Below is a small trained network, with its code and all its weights. Each question gives an input and a target symbol and asks what happens when units are switched off, that is, made to give their printed mean instead of their output.

import numpy as np


def w(rows, s, z=0):
    codes = np.array(rows[::2]) - 128.0
    scale = np.full(codes.shape[1], s)
    scale[-1] = z or s
    return codes * scale


def norm(h):
    return h / np.sqrt((h * h).mean(-1, keepdims=True) + 1e-5)


def f(y):
    return np.maximum(y, 0)


def softmax(a):
    e = np.exp(a - a.max(-1, keepdims=True))
    return e / e.sum(-1, keepdims=True)


def log_softmax(a):
    a = a - a.max(-1, keepdims=True)
    return a - np.log(np.exp(a).sum(-1, keepdims=True))


def net(x, mask):
    ids = ['βγδεζλμξπσφ'.index(c) for c in x.split()]
    T = len(ids)
    res = E[ids] + P[:T]
    q, k, v = (norm(res) @ M[0].T for M in (Q, K, V))
    z = softmax(np.where(np.tri(T) > 0, q @ k.T / 4**0.5, -1e9)) @ v
    res = res + np.where(mask[0], z, O[0][:, -1]) @ O[0][:, :-1]
    y = f(norm(res) @ A[0][:, :-1].T + A[0][:, -1])
    res = res + np.where(mask[1:13], y, B[0][:, -1]) @ B[0][:, :-1]
    return log_softmax(norm(res)[-1] @ U[:, :-1].T + U[:, -1])


Q, K, V, O, A, B = {}, {}, {}, {}, {}, {}
E = w([
[136,83,48],'β',
[79,250,88],'γ',
[109,107,111],'δ',
[118,170,82],'ε',
[142,127,98],'ζ',
[185,101,83],'λ',
[134,86,159],'μ',
[130,158,121],'ξ',
[202,102,161],'π',
[82,180,152],'σ',
[128,141,185],'φ',
],0.024)
P = w([
[36,42,170],'0',
[75,57,174],'1',
[83,63,176],'2',
[100,78,172],'3',
[115,100,177],'4',
[166,99,135],'5',
[185,100,137],'6',
[199,109,128],'7',
[194,122,143],'8',
[219,120,148],'9',
[193,141,172],'10',
[160,148,201],'11',
[134,151,252],'12',
[254,143,136],'13',
],0.0033)
Q[0] = w([
[58,218,166],'head 0',
[119,1,142],'head 0',
[201,147,76],'head 0',
[58,200,19],'head 0',
],0.0085)
K[0] = w([
[238,172,101],'head 0',
[52,30,95],'head 0',
[84,168,176],'head 0',
[133,190,2],'head 0',
],0.0091)
V[0] = w([
[150,153,94],'head 0',
[254,96,249],'head 0',
[66,105,99],'head 0',
[148,249,19],'head 0',
],0.004)
O[0] = w([
[99,85,118,147],'head 0',
[113,44,198,60],'head 0',
[175,166,105,118],'head 0',
[1,94,88,255],'head 0',
],0.0057,0.0019)
A[0] = w([
[73,165,135,95],'neuron 0',
[94,227,128,107],'neuron 1',
[181,87,111,89],'neuron 2',
[124,194,159,126],'neuron 3',
[8,45,123,97],'neuron 4',
[62,92,178,54],'neuron 5',
[136,80,106,62],'neuron 6',
[170,188,114,149],'neuron 7',
[214,195,150,88],'neuron 8',
[217,142,68,190],'neuron 9',
[161,1,102,128],'neuron 10',
[128,36,145,253],'neuron 11',
],0.0087,0.0044)
B[0] = w([
[123,104,192,205],'neuron 0',
[157,44,180,253],'neuron 1',
[185,83,147,158],'neuron 2',
[141,160,70,204],'neuron 3',
[169,103,42,164],'neuron 4',
[225,85,124,150],'neuron 5',
[140,70,161,136],'neuron 6',
[78,160,118,174],'neuron 7',
[82,42,177,154],'neuron 8',
[86,89,253,206],'neuron 9',
[170,121,89,185],'neuron 10',
[95,243,49,190],'neuron 11',
],0.013,0.0057)
U = w([
[207,203,104,119],'β',
[98,210,97,94],'γ',
[133,97,51,87],'δ',
[245,147,179,19],'ε',
[30,114,72,82],'ζ',
[147,144,109,1],'λ',
[211,79,116,111],'μ',
[138,140,61,223],'ξ',
[114,13,110,66],'π',
[122,132,180,237],'σ',
[181,243,184,93],'φ',
],0.012,0.0056)

Each question gives the input, a string of symbols that net reads in full, and the target symbol t.
The units are the heads (4 rows each of Q, K, V and O) and the neurons (one row each of A and B). Each row of codes is followed by its name. A weight is (code - 128) times the scale printed after its matrix; where a second scale follows, it is the last column's (O, A, B and U).
mask holds one flag per unit, heads first, then neurons. A switched-off unit (its flag False) gives its mean, the last column of its rows in O or B, instead of its output. The means were averaged over made-up inputs and are rounded, as every weight is.
A unit's drop is (log p(t) with every unit on - log p(t) with that unit switched off) / (log p(t) with every unit on - log p(t) with every unit switched off).
The circuit of an input: a set's keep is (log p(t) with only the set's units on - log p(t) with every unit switched off) / (log p(t) with every unit on - log p(t) with every unit switched off). Starting from the 12 units with the biggest drops (on a tie, the unit counted first), units are removed one at a time, each time the one whose removal leaves the highest keep (on an exact tie, the one counted first), for as long as the keep stays at least 0.8.
circuit, biggest first: the units of the circuit, biggest drop first
k most important neurons: the k neurons with the biggest drops, biggest first
drop of u: that unit's drop, to one decimal
input ξ ξ ξ ζ λ σ γ δ σ π ξ σ γ ε, target σ: circuit, biggest first	[neuron 9]
input ξ π π ξ ξ σ ε φ, target φ: circuit, biggest first	[neuron 11; neuron 1; neuron 9]
input δ σ ξ, target π: 4 most important neurons	[neuron 11; neuron 9; neuron 1; neuron 4]
input δ σ σ σ σ ξ σ, target π: 2 most important neurons	[neuron 11; neuron 4]
input σ σ φ β σ ξ σ, target π: 4 most important neurons	[neuron 11; neuron 4; neuron 1; neuron 9]
input ξ ζ λ π ζ, target ζ: 2 most important neurons	[neuron 1; neuron 0]
input δ σ σ σ σ σ σ λ ζ μ σ λ ε, target σ: 2 most important neurons	[neuron 11; neuron 1]
input λ σ λ ξ ξ ξ, target π: 3 most important neurons	[neuron 11; neuron 9; neuron 1]
input δ σ ξ σ π φ σ δ, target σ: 2 most important neurons	[neuron 9; neuron 1]
input ε ε ξ λ σ σ ζ, target σ: 2 most important neurons	[neuron 9; neuron 1]
input ξ φ σ σ π σ σ σ δ, target ξ: drop of neuron 11	0.4
input ξ λ λ λ λ σ ε ξ σ ε φ, target φ: drop of neuron 11	0.3
input ξ ξ ξ σ ξ σ σ μ, target β: drop of neuron 2	0.0
input λ σ λ σ ξ σ ξ σ σ σ ζ β ε, target ζ: circuit, biggest first	[head 0]
